Here is a tiny trained network, its code and every weight. The questions are about switching its units off for an input and a class, where a switched-off unit gives its printed mean instead of its output.

import numpy as np


def w(rows, s, z=0):
    codes = np.array(rows[::2]) - 128.0
    scale = np.full(codes.shape[1], s)
    scale[-1] = z or s
    return codes * scale


def norm(h):
    return h / np.sqrt((h * h).mean(-1, keepdims=True) + 1e-5)


def f(y):
    return y / 2 * (1 + np.tanh(0.7978845608 * (y + 0.044715 * y**3)))


def log_softmax(a):
    a = a - a.max(-1, keepdims=True)
    return a - np.log(np.exp(a).sum(-1, keepdims=True))


def net(x, mask):
    res = np.array(x, float).reshape(1, 5) / 4 @ E
    u = 0
    for l in range(3):
        y = f(norm(res) @ A[l][:, :-1].T + A[l][:, -1])
        res = res + np.where(mask[u : u + 3], y, B[l][:, -1]) @ B[l][:, :-1]
        u += 3
    return log_softmax(norm(res)[-1] @ U[:, :-1].T + U[:, -1])


A, B = {}, {}
E = w([
[124,120,145,134,107,92,80,227,175,72,116],'x0',
[111,144,203,112,134,65,180,101,226,186,173],'x1',
[187,100,86,183,131,223,212,175,132,158,182],'x2',
[144,86,116,82,63,88,178,153,113,155,36],'x3',
[49,44,156,91,7,164,136,126,160,89,197],'x4',
],0.016)
A[0] = w([
[161,100,32,186,119,228,26,233,70,10,132,149],'0.n0',
[98,208,212,79,183,110,68,1,157,191,72,1],'0.n1',
[41,48,201,78,51,31,54,210,240,6,101,153],'0.n2',
],0.0073,0.0056)
B[0] = w([
[114,94,56,152,148,38,144,87,92,47,144,215],'0.n0',
[163,82,83,166,121,76,127,82,2,53,187,175],'0.n1',
[73,179,140,44,210,221,184,234,137,232,111,251],'0.n2',
],0.012)
A[1] = w([
[246,193,109,203,211,114,128,142,118,158,129,28],'1.n0',
[78,99,212,84,51,62,64,193,150,106,100,128],'1.n1',
[154,38,101,115,92,159,204,171,159,145,169,3],'1.n2',
],0.011,0.0025)
B[1] = w([
[55,189,159,46,160,171,125,227,178,199,96,254],'1.n0',
[117,158,102,72,252,210,203,159,88,191,146,172],'1.n1',
[173,26,50,185,163,60,143,64,138,111,165,192],'1.n2',
],0.011,0.0092)
A[2] = w([
[78,126,147,160,133,187,111,105,161,90,247,161],'2.n0',
[95,85,117,143,96,211,114,145,140,86,181,2],'2.n1',
[144,107,117,164,81,223,97,97,118,167,130,125],'2.n2',
],0.014,0.0072)
B[2] = w([
[146,246,221,66,188,129,66,80,136,175,112,254],'2.n0',
[129,148,113,83,187,105,91,156,67,169,58,158],'2.n1',
[102,139,51,63,131,134,82,215,176,125,162,138],'2.n2',
],0.014,0.0057)
U = w([
[92,196,214,30,133,208,142,168,169,236,57,206],'0',
[102,7,41,177,55,108,210,168,127,61,108,75],'1',
[121,174,102,107,208,67,93,96,67,94,110,210],'2',
[125,75,109,105,133,176,187,112,206,187,209,95],'3',
[150,126,224,208,47,97,143,34,192,123,207,68],'4',
[176,85,97,183,27,60,20,56,86,26,63,73],'5',
[155,108,201,214,71,185,109,125,148,91,103,1],'6',
[188,145,117,224,103,177,143,174,108,123,97,12],'7',
],0.018,0.0074)

Each question gives the input, the list of numbers given to net, and the class t.
The units are the neurons (one row each of A and B). Each row of codes is followed by its name. A weight is (code - 128) times the scale printed after its matrix; where a second scale follows, it is the last column's (A, B and U).
mask holds one flag per neuron, layer by layer. A switched-off neuron (its flag False) gives its mean, the last column of its row in B, instead of its output. The means were averaged over made-up inputs and are rounded, as every weight is.
A unit's drop is (log p(t) with every unit on - log p(t) with that unit switched off) / (log p(t) with every unit on - log p(t) with every unit switched off).
The circuit of an input: a set's keep is (log p(t) with only the set's units on - log p(t) with every unit switched off) / (log p(t) with every unit on - log p(t) with every unit switched off). Starting from all 9 units, units are removed one at a time, each time the one whose removal leaves the highest keep (on an exact tie, the one counted first), for as long as the keep stays at least 0.8.
circuit, biggest first: the units of the circuit, biggest drop first
unit that matters most: the unit with the biggest drop
k most important neurons: the k neurons with the biggest drops, biggest first
top k neurons in layer l: the k neurons of layer l with the biggest drops, biggest first
input [3,-2,-1,-1,-2], class 2: unit that matters most	0.n0
input [-3,-2,-5,0,0], class 5: circuit, biggest first	0.n1, 0.n2, 1.n0
input [5,-2,8,-1,8], class 2: circuit, biggest first	2.n0, 2.n1, 1.n2
input [-4,-6,1,2,5], class 1: 3 most important neurons	2.n0, 0.n1, 2.n2
input [3,-7,8,1,-4], class 1: circuit, biggest first	0.n0, 2.n0
input [5,3,5,8,5], class 3: top 2 neurons in layer 1	1.n2, 1.n0
input [8,1,-8,-6,-8], class 0: 2 most important neurons	1.n0, 0.n0
input [6,-2,2,6,6], class 3: top 2 neurons in layer 0	0.n2, 0.n0
input [-4,-2,4,-2,8], class 2: 3 most important neurons	2.n0, 1.n2, 2.n1
input [-5,4,-8,-8,3], class 2: 2 most important neurons	0.n1, 1.n0
input [-6,-7,-4,2,6], class 5: top 2 neurons in layer 0	0.n2, 0.n0
input [-5,1,-5,1,0], class 5: 2 most important neurons	0.n2, 0.n1
input [-7,-6,3,-1,7], class 2: 2 most important neurons	2.n0, 2.n1
input [-3,-7,-3,7,8], class 1: circuit, biggest first	2.n0
input [-7,1,0,2,7], class 3: 2 most important neurons	1.n2, 1.n0
input [-8,7,-5,7,-8], class 2: 2 most important neurons	0.n1, 0.n2
input [-8,5,-4,3,4], class 4: top 2 neurons in layer 0	0.n1, 0.n2
input [0,-4,3,1,-4], class 2: 2 most important neurons	0.n0, 0.n2
input [0,-8,-5,3,-3], class 5: circuit, biggest first	0.n2, 1.n0
input [-4,8,7,0,-1], class 3: circuit, biggest first	1.n2
